Here is a tiny trained network, its code and every weight. The questions are about switching its units off for an input and a class, where a switched-off unit gives its printed mean instead of its output.

import numpy as np


def w(rows, s, z=0):
    codes = np.array(rows[::2]) - 128.0
    scale = np.full(codes.shape[1], s)
    scale[-1] = z or s
    return codes * scale


def norm(h):
    return h / np.sqrt((h * h).mean(-1, keepdims=True) + 1e-5)


def f(y):
    return np.maximum(y, 0)


def log_softmax(a):
    a = a - a.max(-1, keepdims=True)
    return a - np.log(np.exp(a).sum(-1, keepdims=True))


def net(x, mask):
    res = np.array(x, float).reshape(1, 5) / 4 @ E
    u = 0
    for l in range(4):
        y = f(norm(res) @ A[l][:, :-1].T + A[l][:, -1])
        res = res + np.where(mask[u : u + 10], y, B[l][:, -1]) @ B[l][:, :-1]
        u += 10
    return log_softmax(norm(res)[-1] @ U[:, :-1].T + U[:, -1])


A, B = {}, {}
E = w([
[155,164,163,83],'x0',
[11,125,127,255],'x1',
[71,86,42,78],'x2',
[117,68,184,133],'x3',
[131,52,60,181],'x4',
],0.0086)
A[0] = w([
[175,135,106,108,45],'0.n1',
[136,143,35,133,103],'0.n2',
[162,173,203,129,45],'0.n3',
[239,184,105,138,31],'0.n4',
[135,140,45,5,34],'0.n5',
[224,169,220,85,131],'0.n6',
[206,130,102,121,51],'0.n7',
[184,232,138,114,254],'0.n8',
[113,240,123,151,91],'0.n9',
[63,121,120,16,168],'0.n10',
],0.017,0.0034)
B[0] = w([
[198,116,120,159,159],'0.n1',
[102,116,93,61,177],'0.n2',
[45,97,201,118,190],'0.n3',
[249,171,78,123,195],'0.n4',
[126,147,183,17,218],'0.n5',
[152,142,116,5,255],'0.n6',
[233,111,114,155,173],'0.n7',
[62,176,111,40,235],'0.n8',
[155,198,141,109,186],'0.n9',
[110,113,194,80,203],'0.n10',
],0.028,0.011)
A[1] = w([
[100,128,133,97,24],'1.n1',
[168,85,47,102,105],'1.n2',
[142,179,215,129,251],'1.n3',
[82,177,112,185,41],'1.n4',
[111,26,150,101,125],'1.n5',
[15,189,179,151,174],'1.n6',
[65,109,160,71,95],'1.n7',
[40,69,6,139,218],'1.n8',
[205,15,253,85,155],'1.n9',
[177,140,119,14,90],'1.n10',
],0.016,0.003)
B[1] = w([
[124,116,163,118,151],'1.n1',
[159,112,38,64,155],'1.n2',
[109,200,198,196,180],'1.n3',
[96,170,67,145,138],'1.n4',
[142,61,137,178,161],'1.n5',
[197,229,110,212,175],'1.n6',
[128,46,196,134,194],'1.n7',
[163,38,49,133,169],'1.n8',
[208,5,213,164,192],'1.n9',
[150,122,187,45,252],'1.n10',
],0.024,0.018)
A[2] = w([
[31,144,108,68,63],'2.n1',
[86,142,122,98,46],'2.n2',
[77,146,125,89,4],'2.n3',
[53,133,142,78,70],'2.n4',
[6,150,173,48,17],'2.n5',
[94,139,126,117,85],'2.n6',
[70,134,143,70,27],'2.n7',
[40,157,126,87,90],'2.n8',
[48,123,97,124,101],'2.n9',
[86,118,104,51,119],'2.n10',
],0.022,0.0038)
B[2] = w([
[166,52,228,162,166],'2.n1',
[130,90,155,144,146],'2.n2',
[121,88,158,137,153],'2.n3',
[106,107,160,111,190],'2.n4',
[5,104,130,58,254],'2.n5',
[159,132,133,131,134],'2.n6',
[87,125,99,96,205],'2.n7',
[163,69,190,174,166],'2.n8',
[161,139,103,115,130],'2.n9',
[27,137,79,101,241],'2.n10',
],0.028,0.0088)
A[3] = w([
[57,141,102,79,28],'3.n1',
[145,202,151,146,99],'3.n2',
[62,251,129,95,75],'3.n3',
[119,123,173,146,83],'3.n4',
[178,168,93,69,69],'3.n5',
[193,165,130,113,98],'3.n6',
[129,147,104,67,72],'3.n7',
[68,158,102,86,4],'3.n8',
[126,246,179,80,101],'3.n9',
[92,119,106,114,88],'3.n10',
],0.013,0.004)
B[3] = w([
[118,80,135,134,177],'3.n1',
[104,164,140,111,155],'3.n2',
[2,111,162,156,199],'3.n3',
[193,133,117,123,152],'3.n4',
[121,176,116,112,189],'3.n5',
[187,177,136,114,165],'3.n6',
[104,146,101,106,197],'3.n7',
[154,97,161,138,155],'3.n8',
[100,166,104,71,254],'3.n9',
[101,126,122,130,142],'3.n10',
],0.026,0.0067)
U = w([
[147,71,5,177,154],'0',
[160,167,68,65,58],'1',
[93,230,108,201,138],'2',
[160,85,191,202,107],'3',
[77,137,75,153,8],'4',
[97,127,175,32,195],'5',
],0.019,0.015)

Each question gives the input, the list of numbers given to net, and the class t.
The units are the neurons (one row each of A and B). Each row of codes is followed by its name. A weight is (code - 128) times the scale printed after its matrix; where a second scale follows, it is the last column's (A, B and U).
mask holds one flag per neuron, layer by layer. A switched-off neuron (its flag False) gives its mean, the last column of its row in B, instead of its output. The means were averaged over made-up inputs and are rounded, as every weight is.
A unit's drop is (log p(t) with every unit on - log p(t) with that unit switched off) / (log p(t) with every unit on - log p(t) with every unit switched off).
The circuit of an input: a set's keep is (log p(t) with only the set's units on - log p(t) with every unit switched off) / (log p(t) with every unit on - log p(t) with every unit switched off). Starting from the 12 units with the biggest drops (on a tie, the unit counted first), units are removed one at a time, each time the one whose removal leaves the highest keep (on an exact tie, the one counted first), for as long as the keep stays at least 0.8.
units of the circuit, in order: the units of the circuit, biggest drop first
most important unit: the unit with the biggest drop
k most important neurons: the k neurons with the biggest drops, biggest first
top k neurons in layer l: the k neurons of layer l with the biggest drops, biggest first
drop of u: that unit's drop, to one decimal
input [6,2,-5,0,7], class 3: 2 most important neurons -> (0.n8, 0.n6)
input [1,6,-1,-2,-6], class 2: 2 most important neurons -> (0.n6, 1.n6)
input [2,1,6,5,2], class 3: units of the circuit, in order -> (0.n8, 0.n6, 1.n9, 2.n5)
input [1,4,-3,2,3], class 2: top neuron in layer 0 -> (0.n6)
input [4,6,1,7,-4], class 2: 3 most important neurons -> (0.n6, 1.n6, 0.n5)
input [7,1,0,4,7], class 3: top 2 neurons in layer 0 -> (0.n4, 0.n6)
input [-1,4,3,3,-8], class 2: 3 most important neurons -> (0.n6, 1.n6, 0.n5)
input [6,8,-3,-6,-3], class 2: 3 most important neurons -> (0.n6, 1.n6, 0.n5)
input [-2,2,-7,-1,4], class 2: 4 most important neurons -> (0.n6, 0.n5, 0.n10, 0.n7)
input [-7,4,-3,-7,5], class 0: 2 most important neurons -> (0.n5, 0.n6)
input [5,1,3,3,3], class 3: 3 most important neurons -> (0.n8, 0.n6, 1.n9)
input [-1,4,-1,-4,0], class 2: top 3 neurons in layer 0 -> (0.n6, 0.n5, 0.n4)
input [-3,6,-3,6,1], class 2: drop of 1.n7 -> 0.1
input [-8,2,2,5,-7], class 3: drop of 0.n6 -> 0.2
input [-2,1,-4,3,6], class 0: most important unit -> 0.n9
input [-8,1,6,8,8], class 0: drop of 2.n10 -> 0.0
input [1,2,-4,-1,2], class 2: top 3 neurons in layer 0 -> (0.n6, 0.n5, 0.n2)
